Below are the code and all the weights of a small trained network. Each question names an input and a target symbol and asks about switching units off, where a switched-off unit gives its printed mean instead of its output.

import numpy as np


def w(rows, s, z=0):
    codes = np.array(rows[::2]) - 128.0
    scale = np.full(codes.shape[1], s)
    scale[-1] = z or s
    return codes * scale


def f(y):
    return y / 2 * (1 + np.tanh(0.7978845608 * (y + 0.044715 * y**3)))


def softmax(a):
    e = np.exp(a - a.max(-1, keepdims=True))
    return e / e.sum(-1, keepdims=True)


def log_softmax(a):
    a = a - a.max(-1, keepdims=True)
    return a - np.log(np.exp(a).sum(-1, keepdims=True))


def net(x, mask):
    ids = ['αγδθτφψ'.index(c) for c in x.split()]
    T = len(ids)
    res = E[ids] + P[:T]
    u = 0
    for l in range(2):
        r = res
        for j in range(2):
            rows = slice(2 * j, 2 * j + 2)
            q, k, v = (r @ M[l][rows].T for M in (Q, K, V))
            z = softmax(np.where(np.tri(T) > 0, q @ k.T / 2**0.5, -1e9)) @ v
            o = O[l][rows]
            res = res + np.where(mask[u + j], z, o[:, -1]) @ o[:, :-1]
        u += 2
        y = f(res @ A[l][:, :-1].T + A[l][:, -1])
        res = res + np.where(mask[u : u + 8], y, B[l][:, -1]) @ B[l][:, :-1]
        u += 8
    return log_softmax(res[-1] @ U[:, :-1].T + U[:, -1])


Q, K, V, O, A, B = {}, {}, {}, {}, {}, {}
E = w([
[162,133,100,110],'α',
[113,122,147,180],'γ',
[254,167,110,165],'δ',
[92,94,190,178],'θ',
[138,57,144,75],'τ',
[118,30,84,177],'φ',
[93,98,200,76],'ψ',
],0.016)
P = w([
[255,34,130,118],'0',
[160,54,128,101],'1',
[126,96,127,78],'2',
[136,129,110,82],'3',
[135,154,108,82],'4',
[154,139,127,94],'5',
[159,171,112,95],'6',
[146,234,89,69],'7',
[132,229,99,62],'8',
[185,213,130,93],'9',
[220,202,144,109],'10',
[187,183,144,99],'11',
[183,222,128,107],'12',
[168,224,135,92],'13',
],0.0043)
Q[0] = w([
[9,88,90,89],'0.h0',
[113,115,51,154],'0.h0',
[44,242,53,93],'0.h1',
[118,152,197,75],'0.h1',
],0.011)
K[0] = w([
[46,91,110,88],'0.h0',
[135,80,17,104],'0.h0',
[252,93,130,129],'0.h1',
[168,154,142,1],'0.h1',
],0.0099)
V[0] = w([
[137,254,117,141],'0.h0',
[125,86,92,236],'0.h0',
[216,103,86,102],'0.h1',
[119,32,43,122],'0.h1',
],0.0067)
O[0] = w([
[80,9,149,109,3],'0.h0',
[141,161,144,106,169],'0.h0',
[106,97,168,136,194],'0.h1',
[109,191,119,115,220],'0.h1',
],0.012,0.002)
A[0] = w([
[178,81,195,120,55],'0.n0',
[97,17,70,126,153],'0.n1',
[52,182,90,101,255],'0.n2',
[154,69,78,29,46],'0.n3',
[143,165,113,145,110],'0.n4',
[174,148,61,194,39],'0.n5',
[77,66,2,221,71],'0.n6',
[152,131,189,2,36],'0.n7',
],0.0074,0.0034)
B[0] = w([
[21,142,98,69,135],'0.n0',
[165,159,59,130,93],'0.n1',
[208,22,164,153,255],'0.n2',
[106,217,78,125,122],'0.n3',
[140,106,162,124,150],'0.n4',
[33,136,169,86,141],'0.n5',
[173,252,140,131,90],'0.n6',
[166,254,154,154,180],'0.n7',
],0.011,0.0016)
Q[1] = w([
[73,169,111,153],'1.h0',
[200,115,174,148],'1.h0',
[76,110,204,138],'1.h1',
[172,114,148,2],'1.h1',
],0.018)
K[1] = w([
[182,80,167,105],'1.h0',
[60,195,144,105],'1.h0',
[117,138,46,188],'1.h1',
[64,142,249,230],'1.h1',
],0.015)
V[1] = w([
[161,138,4,146],'1.h0',
[130,166,123,28],'1.h0',
[73,143,139,198],'1.h1',
[161,100,105,167],'1.h1',
],0.02)
O[1] = w([
[250,125,186,137,3],'1.h0',
[115,196,109,17,133],'1.h0',
[106,187,42,161,47],'1.h1',
[198,145,75,140,190],'1.h1',
],0.013,0.0045)
A[1] = w([
[112,227,179,132,226],'1.n0',
[126,130,113,172,73],'1.n1',
[87,111,101,88,57],'1.n2',
[87,142,192,170,4],'1.n3',
[102,138,151,143,48],'1.n4',
[133,111,219,141,54],'1.n5',
[116,181,179,179,254],'1.n6',
[164,9,56,77,131],'1.n7',
],0.013,0.0039)
B[1] = w([
[96,92,151,181,232],'1.n0',
[119,209,72,141,134],'1.n1',
[141,118,177,178,164],'1.n2',
[94,224,40,160,153],'1.n3',
[136,157,70,172,112],'1.n4',
[136,201,32,144,252],'1.n5',
[204,45,121,16,202],'1.n6',
[9,196,210,234,234],'1.n7',
],0.012,0.0041)
U = w([
[179,225,124,150,19],'α',
[173,97,62,187,185],'γ',
[167,164,131,192,60],'δ',
[133,163,27,149,5],'θ',
[153,255,82,45,232],'τ',
[233,60,109,164,189],'φ',
[82,64,76,88,120],'ψ',
],0.0093,0.0031)

Each question gives the input, a string of symbols that net reads in full, and the target symbol t.
The units are the heads (2 rows each of Q, K, V and O) and the neurons (one row each of A and B). Each row of codes is followed by its name. A weight is (code - 128) times the scale printed after its matrix; where a second scale follows, it is the last column's (O, A, B and U).
mask holds one flag per unit, layer by layer, with each layer's heads first. A switched-off unit (its flag False) gives its mean, the last column of its rows in O or B, instead of its output. The means were averaged over made-up inputs and are rounded, as every weight is.
A unit's drop is (log p(t) with every unit on - log p(t) with that unit switched off) / (log p(t) with every unit on - log p(t) with every unit switched off).
The circuit of an input: a set's keep is (log p(t) with only the set's units on - log p(t) with every unit switched off) / (log p(t) with every unit on - log p(t) with every unit switched off). Starting from the 12 units with the biggest drops (on a tie, the unit counted first), units are removed one at a time, each time the one whose removal leaves the highest keep (on an exact tie, the one counted first), for as long as the keep stays at least 0.8.
circuit, biggest first: the units of the circuit, biggest drop first
most important unit: the unit with the biggest drop
k most important neurons: the k neurons with the biggest drops, biggest first
top k neurons in layer l: the k neurons of layer l with the biggest drops, biggest first
heads that matter: for each layer, one digit per head in row order, 1 if its drop is at least 0.15 and else 0, layers parted by /
input α α α, target α: heads that matter -> 00 / 11
input γ θ θ, target θ: heads that matter -> 00 / 10
input γ θ γ, target θ: circuit, biggest first -> (1.h0; 1.n3)
input δ α φ φ γ, target φ: most important unit -> 1.n6
input τ θ τ τ θ, target τ: heads that matter -> 00 / 01
input α γ τ α φ θ, target φ: top 2 neurons in layer 1 -> (1.n6; 1.n7)
input γ φ τ γ, target φ: top 3 neurons in layer 1 -> (1.n6; 1.n7; 1.n1)
input α δ γ α, target δ: 2 most important neurons -> (1.n7; 0.n5)
input θ θ ψ γ θ ψ ψ θ θ ψ θ, target ψ: 3 most important neurons -> (1.n5; 0.n7; 1.n7)
input α α α θ τ α δ δ θ φ φ δ, target φ: top 2 neurons in layer 0 -> (0.n6; 0.n1)
input δ δ τ θ ψ γ, target ψ: top 2 neurons in layer 0 -> (0.n7; 0.n0)
input γ ψ τ δ ψ ψ γ, target ψ: heads that matter -> 00 / 10
input τ γ γ τ δ δ τ τ τ γ γ, target τ: circuit, biggest first -> (1.n5; 1.h1; 1.h0; 0.n3)
input ψ γ γ γ θ τ γ θ ψ τ τ τ φ γ, target τ: heads that matter -> 11 / 01
input α φ δ φ φ τ, target φ: most important unit -> 0.n5
input τ τ γ δ γ τ, target τ: circuit, biggest first -> (0.n7; 0.n3)
input α φ α, target φ: heads that matter -> 11 / 10
input δ γ δ ψ θ θ θ ψ δ, target ψ: 2 most important neurons -> (0.n7; 1.n5)
input γ φ φ, target φ: heads that matter -> 00 / 10
input φ φ α, target φ: circuit, biggest first -> (1.h0)
input γ γ ψ α, target ψ: top 2 neurons in layer 1 -> (1.n5; 1.n3)
input θ δ τ, target τ: 3 most important neurons -> (0.n3; 0.n7; 1.n7)
input φ γ γ φ θ φ τ, target φ: top 4 neurons in layer 1 -> (1.n7; 1.n5; 1.n0; 1.n6)
input γ γ δ γ θ τ δ τ δ α τ θ, target τ: heads that matter -> 00 / 11
input γ δ γ θ, target θ: 3 most important neurons -> (1.n3; 1.n5; 1.n1)
input δ α α α γ α α α γ φ τ δ, target φ: heads that matter -> 00 / 11
input α γ γ φ, target φ: most important unit -> 0.n6
input τ δ δ φ α τ ψ δ ψ δ ψ, target ψ: 3 most important neurons -> (1.n0; 0.n7; 1.n5)
